After every row comes roughly how far along a hidden order it lies, from 0 to 12.
[-29  19  -3  -9 -12  31  -2  -9   3   0  -7  24  15   5  15  -5 -11   4
  -9 -27 -44 -26  -3  -5   7  37  -3 -20   3  27 -13 -33   6  -9   8  -3
  -5   7  -4  -4  38  11   2  -4] : 10
[-19  24  -4  -1 -16  23   0 -10  13  -2 -19  33  19  -7  13  -4  -8   5
 -13 -29 -26  -5  -9  -2   2  58 -11 -18   3  16 -20 -52  16  -3  17  -7
   6   2  -5 -10  45  -4   1  -9] : 3
[ -7  -6   3  26 -13 -11   1   4   8 -10 -17  23  -2 -19   2   8   5  -9
  -6 -37  10  21 -19   6  -2  38   5  -2   1 -55 -19 -30   4   0   0 -27
  20 -14 -10   5  25 -14  -2 -13] : 10
[ -4 -14   5   9   4 -22   3  19  -2  -9 -20   3  -1  -9 -14  18   4   6
  -7 -23  27 -11 -13   8 -14 -34  17  12   5 -28  -6   8 -15   1  -8 -19
  20 -12  -3 -32 -51 -46  -1   5] : 10
[  4  -4   1  39  -3 -14   6  -9   9  -8 -29  16   4 -19   7  16  -3  14
  -3 -80  21 -24 -25  15 -21  -1   8  -5   0 -71   0  13  -7   5   4 -31
  30   0 -12 -13 -43 -66   2   0] : 9
[ 25   1  -3  38   3 -18   6  -2  10  -7 -23  22  -2 -16  -7  10  11   5
   0 -31  38   1 -23   7 -21   1  -2  12  -6 -59   1   8  22  10   3 -27
  30 -13   5   1 -11 -52   0  -6] : 1
[-19   4  -2  15  11  23  -2   5  -9  -4 -13  17   4   4  -9   2   2   0
  -2  -4 -13 -38 -13 -12   3 -14  19  -3   2  13  -7 -14  10  -6 -18 -13
  13 -17  10   2  25 -19  -1  -4] : 9
[ 28  -4   1  23 -17 -19   7  -2  16  -5 -21   7   4 -21  -3  12   7   5
  -6 -54  36  24 -10  12 -17  24   7   3   0 -74  -8 -22   4  14  12 -20
  22   5  -8 -19  -8 -50   0  -2] : 0
[-10  -2   0   9  18  13  -1   0 -15  -3 -11   5   6   7 -12   6   1  12
   1  -5  -8 -64 -10  -9  -6 -49  29  -6   4   3   4  16  -6  -7 -25 -17
  15  -8   9 -11 -19 -40   2   4] : 10
[-15  -3   3   4   6  22  -1  -5 -13  -2 -13  -2  12   4  -2  10 -10  17
  -3 -51 -14 -62  -6  -5  -4 -26  36 -19   9  -1   4   0 -25  -8 -11 -19
   7   9  -8 -28 -33 -40   2  13] : 12
[-30  15  -9  12 -15  47  -4  -3  -4  -1 -20  25  12   4   6  -5 -12  -3
 -12  19 -35 -30 -14 -17  11  36  14 -20   5  42 -16 -53  10  -7  -1  -7
   8 -12  -1 -17  66  -6  -4  -9] : 1
[ -8  -3  -3  21   1  16   2   1  -3  -4 -32  13  11  -4  -5  18 -11  21
 -11 -37   7 -73 -23   2 -17 -20  34  -8   7 -15  -2   3 -16   1  -5 -28
  17  -1  -5 -44 -62 -71  -1   9] : 4
[-13  -8  -1  11 -11  22  -2   4  -4  -2 -19   5   4  -1   3  11 -15   2
 -12 -20 -13 -26 -11  -4   4   2  28 -20   9   4  -5 -24 -25  -6  -6 -16
   4  -1 -16 -26  -6 -25  -3   2] : 11
[ -8  -7  -1  29 -10  10   2  -4   1  -6 -21  12   2 -13   3  14  -7   5
  -8 -48   3 -18 -18   5 -12   7  16 -12   5 -64  -3  -6 -16   2   1 -25
  -8   0 -15 -20 -17 -44  -2   0] : 9
[  1   0  -1  36  -5  -2   4  -3   6  -8 -23  21   4 -17  -1   8   4   2
  -2 -52  14  -5 -23   2  -8  11  15  -7  -1 -54 -10 -21  11   2  -6 -34
  27  -9  -5   0  17 -46   0  -8] : 6
[  4 -13  -2  27   7  10   1  12 -16  -3 -14  -7   0   5 -23  10   4   2
   0   4  24 -35 -10 -10  -7 -38  36   1   6  -7   3  -9  -8   2 -26 -22
  15 -12   8 -19 -10 -41  -3   7] : 3
[ 10  -8  -4  36  -7  -2   3  -7   7  -4 -15   3  -7 -15   8   8  -3  -3
  -2 -16  25  19 -15  10  -6  23   1  -2  -3 -46   1  -1  -4   5   3 -21
  12  -5 -12   7  -2 -21  -3  -8] : 9
[-19  16  -8  25 -13  26  -1  -9   7  -2 -25  27   4  -6  16  -4  -9  -4
  -8  -4 -21   1 -15  -6   6  54  -4 -12  -3   5 -16 -36  20   0   9 -10
   8 -10  -5  13  58   5  -2 -16] : 5
[  6  -5  -5  20  10  32  -3  -4 -22   5   6 -14  -1  19 -14  -1   0   1
   5  23  -6 -28   1 -17   5 -33  31  -7   3  30  17   6  -5  -4 -28  -1
  -6  -3  13   0  24 -21  -2   9] : 5
[-18  11 -11  27   2  53  -4  -6 -14   2 -14  16   7   8  -4  -1  -9   1
  -8   3 -30 -46 -12 -22   8   0  24 -11   4  51   1 -31   8  -8 -16  -6
   4 -11   9  -6  54 -16  -3  -2] : 1
[ -5  -1  -2  13   3  45  -2  -5 -15   1  -5   4  12   8 -13   4   2   6
  -1 -33 -18 -44  -1 -18   5 -24  44 -25   8   0   2 -25  -4  -9 -27 -17
   7   2   5  -9  44 -29   0   7] : 5
[  9  -4  -6  55  25  31  -1 -21 -20   1  -1  -6  -8   9  -4  -1   1   5
  15 -28   1 -45 -16 -13  -1 -57  31 -14  -4 -25  29  45  -2  -8 -39 -32
  17  -8  10  36  16 -48   0   5] : 12
[  1  -4  -1  20   3   4   1   1  -3  -3 -12   5  -1  -1  -6   9  -1   3
  -2 -18  10 -18 -11  -1  -8 -15  13  -1   2 -13   1   6  -6   1  -9 -17
  11  -5   0  -7 -17 -30  -1   2] : 9
[ -1   1  -4  28   2  31  -1  -3 -11  -2 -16  10   5   0 -10   1   2   0
  -1 -12  -1 -24 -10 -15   0 -13  21  -8   2  -2   0 -17   9  -2 -21 -16
  19 -10   9   0  41 -31  -2   0] : 4
[-26   1  -4   9 -18  32  -2   5  -3  -2 -21  12   9   0   1  10 -14   1
 -14  -5 -12 -30 -12   0   4  18  23 -17   9  23 -11 -44 -11  -4  -1 -11
   5  -3 -10 -33  15 -19  -4  -2] : 6
